Here is a tiny trained network, its code and every weight. The questions are about switching its units off for an input and a target symbol, where a switched-off unit gives its printed mean instead of its output.

import numpy as np


def w(rows, s, z=0):
    codes = np.array(rows[::2]) - 128.0
    scale = np.full(codes.shape[1], s)
    scale[-1] = z or s
    return codes * scale


def norm(h):
    return h / np.sqrt((h * h).mean(-1, keepdims=True) + 1e-5)


def softmax(a):
    e = np.exp(a - a.max(-1, keepdims=True))
    return e / e.sum(-1, keepdims=True)


def log_softmax(a):
    a = a - a.max(-1, keepdims=True)
    return a - np.log(np.exp(a).sum(-1, keepdims=True))


def net(x, mask):
    ids = ['βδεζηθξπφψ'.index(c) for c in x.split()]
    T = len(ids)
    res = E[ids] + P[:T]
    u = 0
    for l in range(3):
        r = norm(res)
        for j in range(2):
            rows = slice(4 * j, 4 * j + 4)
            q, k, v = (r @ M[l][rows].T for M in (Q, K, V))
            z = softmax(np.where(np.tri(T) > 0, q @ k.T / 4**0.5, -1e9)) @ v
            o = O[l][rows]
            res = res + np.where(mask[u + j], z, o[:, -1]) @ o[:, :-1]
        u += 2
    return log_softmax(norm(res)[-1] @ U[:, :-1].T + U[:, -1])


Q, K, V, O = {}, {}, {}, {}
E = w([
[93,168,170,169,110,100,142],'β',
[148,130,110,96,147,108,155],'δ',
[100,124,99,97,94,172,85],'ε',
[146,135,172,110,156,119,132],'ζ',
[120,190,143,112,159,59,124],'η',
[157,191,161,204,145,155,64],'θ',
[119,119,103,133,107,136,147],'ξ',
[112,39,158,193,183,85,91],'π',
[127,95,164,107,127,161,132],'φ',
[133,104,9,140,161,87,108],'ψ',
],0.014)
P = w([
[162,140,126,142,107,154,140],'0',
[40,120,118,148,233,180,86],'1',
[78,87,142,89,104,136,74],'2',
[248,99,152,186,61,3,102],'3',
[4,76,112,131,213,146,94],'4',
[63,73,140,66,107,116,119],'5',
],0.0078)
Q[0] = w([
[197,146,212,69,141,252,120],'0.h0',
[186,71,41,95,91,189,80],'0.h0',
[185,130,146,91,64,80,71],'0.h0',
[116,99,115,176,3,186,96],'0.h0',
[163,179,147,87,87,174,175],'0.h1',
[67,115,99,152,89,138,179],'0.h1',
[105,147,105,73,153,93,106],'0.h1',
[148,160,157,124,79,108,105],'0.h1',
],0.017)
K[0] = w([
[167,99,230,79,131,202,85],'0.h0',
[158,105,72,51,95,196,135],'0.h0',
[171,187,131,95,93,131,138],'0.h0',
[86,146,110,158,7,195,96],'0.h0',
[158,173,104,113,89,150,126],'0.h1',
[116,100,117,162,103,144,204],'0.h1',
[135,129,129,113,148,76,163],'0.h1',
[136,179,166,112,129,148,126],'0.h1',
],0.019)
V[0] = w([
[62,120,128,65,93,103,86],'0.h0',
[170,159,137,170,153,168,190],'0.h0',
[178,167,140,202,161,183,227],'0.h0',
[26,128,145,40,69,114,69],'0.h0',
[163,14,168,224,173,47,144],'0.h1',
[146,101,163,160,136,96,137],'0.h1',
[189,145,187,161,140,113,253],'0.h1',
[89,186,131,79,99,158,100],'0.h1',
],0.0044)
O[0] = w([
[154,122,96,212,132,104,203,189],'0.h0',
[114,144,167,61,117,140,32,59],'0.h0',
[113,138,169,38,105,154,7,40],'0.h0',
[186,116,81,254,117,88,227,206],'0.h0',
[48,72,190,122,189,93,16,250],'0.h1',
[92,116,150,133,117,126,84,163],'0.h1',
[66,155,129,87,29,144,9,49],'0.h1',
[152,137,135,157,91,155,174,117],'0.h1',
],0.0032,0.0017)
Q[1] = w([
[177,155,143,165,70,162,157],'1.h0',
[157,142,138,110,142,139,26],'1.h0',
[88,103,93,155,119,135,58],'1.h0',
[179,59,93,162,88,33,70],'1.h0',
[140,156,111,165,184,122,148],'1.h1',
[3,100,98,137,204,159,185],'1.h1',
[187,84,128,154,33,82,177],'1.h1',
[144,131,83,171,147,164,85],'1.h1',
],0.02)
K[1] = w([
[190,82,112,162,42,73,76],'1.h0',
[206,197,115,119,156,201,51],'1.h0',
[77,183,108,157,129,210,124],'1.h0',
[73,225,50,2,67,174,100],'1.h0',
[165,128,116,123,100,43,96],'1.h1',
[44,3,71,187,156,5,114],'1.h1',
[119,158,174,46,37,150,246],'1.h1',
[151,119,112,120,102,130,34],'1.h1',
],0.016)
V[1] = w([
[38,92,207,90,128,95,175],'1.h0',
[97,184,19,78,104,120,169],'1.h0',
[160,81,79,138,137,52,48],'1.h0',
[155,216,128,125,140,86,144],'1.h0',
[180,106,159,118,162,243,210],'1.h1',
[128,220,233,140,195,41,187],'1.h1',
[168,8,218,131,123,183,123],'1.h1',
[248,126,146,89,224,71,144],'1.h1',
],0.018)
O[1] = w([
[107,127,111,99,178,63,207,255],'1.h0',
[79,75,207,127,102,104,88,65],'1.h0',
[177,119,99,150,109,97,65,83],'1.h0',
[127,166,200,107,121,139,131,116],'1.h0',
[131,129,60,210,158,85,180,41],'1.h1',
[178,213,229,129,164,81,194,192],'1.h1',
[160,79,80,187,225,151,115,112],'1.h1',
[125,248,105,135,179,61,108,99],'1.h1',
],0.016,0.0077)
Q[2] = w([
[41,97,77,151,151,206,146],'2.h0',
[45,169,94,60,221,51,155],'2.h0',
[165,178,100,90,225,198,2],'2.h0',
[208,100,216,208,187,179,164],'2.h0',
[129,68,159,146,171,38,111],'2.h1',
[219,168,115,168,52,143,90],'2.h1',
[12,171,114,139,41,129,183],'2.h1',
[196,138,146,77,160,90,55],'2.h1',
],0.017)
K[2] = w([
[11,83,73,145,160,196,174],'2.h0',
[94,169,79,78,223,43,182],'2.h0',
[130,186,121,109,244,211,8],'2.h0',
[240,91,175,200,139,199,175],'2.h0',
[74,79,153,90,150,45,131],'2.h1',
[109,199,55,152,108,166,111],'2.h1',
[184,113,118,155,18,89,214],'2.h1',
[84,164,100,71,179,189,163],'2.h1',
],0.017)
V[2] = w([
[75,50,57,128,127,206,109],'2.h0',
[103,156,121,5,120,143,88],'2.h0',
[166,93,124,99,53,70,170],'2.h0',
[118,116,120,148,244,121,155],'2.h0',
[133,194,109,172,75,149,157],'2.h1',
[174,92,121,169,154,127,144],'2.h1',
[180,112,114,105,81,99,134],'2.h1',
[146,120,162,158,160,125,94],'2.h1',
],0.02)
O[2] = w([
[79,242,231,132,160,90,186,42],'2.h0',
[47,90,81,86,247,121,159,253],'2.h0',
[213,100,77,171,162,71,128,136],'2.h0',
[108,77,245,130,85,164,30,192],'2.h0',
[100,153,67,84,60,151,142,71],'2.h1',
[115,197,148,145,153,136,181,88],'2.h1',
[180,100,110,113,81,103,171,117],'2.h1',
[130,159,171,128,162,182,146,115],'2.h1',
],0.012,0.0058)
U = w([
[175,32,150,57,122,170,210,137],'β',
[148,79,90,132,63,80,33,254],'δ',
[29,19,118,164,65,177,145,27],'ε',
[255,180,103,141,243,103,123,95],'ζ',
[154,212,203,56,89,34,115,36],'η',
[170,175,80,124,87,224,141,166],'θ',
[84,161,168,203,52,69,185,130],'ξ',
[95,101,225,124,191,173,59,117],'π',
[127,63,72,245,192,174,191,70],'φ',
[56,155,56,92,201,77,156,169],'ψ',
],0.0082,0.0032)

Each question gives the input, a string of symbols that net reads in full, and the target symbol t.
The units are the heads (4 rows each of Q, K, V and O). Each row of codes is followed by its name. A weight is (code - 128) times the scale printed after its matrix; where a second scale follows, it is the last column's (O and U).
mask holds one flag per head, layer by layer. A switched-off head (its flag False) gives its mean, the last column of its rows in O, instead of its output. The means were averaged over made-up inputs and are rounded, as every weight is.
A unit's drop is (log p(t) with every unit on - log p(t) with that unit switched off) / (log p(t) with every unit on - log p(t) with every unit switched off).
The circuit of an input: a set's keep is (log p(t) with only the set's units on - log p(t) with every unit switched off) / (log p(t) with every unit on - log p(t) with every unit switched off). Starting from all 6 units, units are removed one at a time, each time the one whose removal leaves the highest keep (on an exact tie, the one counted first), for as long as the keep stays at least 0.8.
circuit, biggest first: the units of the circuit, biggest drop first
most important unit: the unit with the biggest drop
which heads matter: for each layer, one digit per head in row order, 1 if its drop is at least 0.15 and else 0, layers parted by /
input β β ζ θ, target β: most important unit : 0.h1
input β β δ β ζ β, target ζ: circuit, biggest first : (1.h1 0.h0)
input ε δ β ζ, target ξ: circuit, biggest first : (0.h1 2.h0 1.h1)
input β δ β π, target β: which heads matter : 01 / 01 / 10
input δ β β, target β: circuit, biggest first : (1.h1 2.h0)
input φ π δ ε η, target π: circuit, biggest first : (1.h1 2.h0)
input ψ ζ θ ε, target δ: which heads matter : 00 / 10 / 00
input η ψ β π, target η: which heads matter : 00 / 01 / 00
input δ ξ δ β β φ, target φ: which heads matter : 10 / 01 / 00
input ψ θ ζ β ζ, target ψ: circuit, biggest first : (1.h1 2.h0)
input β δ δ η, target β: circuit, biggest first : (1.h1 2.h0 0.h1)
input β ζ ζ π ξ η, target η: which heads matter : 10 / 01 / 00
input ξ ψ β η φ π, target π: which heads matter : 00 / 01 / 00
input ψ β δ η, target δ: most important unit : 0.h1
input ζ δ ψ ζ, target π: circuit, biggest first : (1.h1 0.h0 2.h0 0.h1)
input θ β ε π, target θ: which heads matter : 10 / 10 / 00
input β δ β θ, target β: circuit, biggest first : (1.h1 0.h1 2.h0)
input π δ β, target β: which heads matter : 10 / 01 / 10
input φ δ δ ζ ζ, target ζ: circuit, biggest first : (1.h1 2.h0 1.h0)
input η ζ β π η, target π: most important unit : 2.h0
input φ ψ π ε δ, target π: which heads matter : 00 / 01 / 10
input β δ ξ, target ξ: circuit, biggest first : (0.h0 2.h0 1.h1)
input δ δ π δ, target ψ: circuit, biggest first : (2.h0 0.h1 0.h0 1.h1)
input η ζ η, target ζ: which heads matter : 00 / 11 / 10
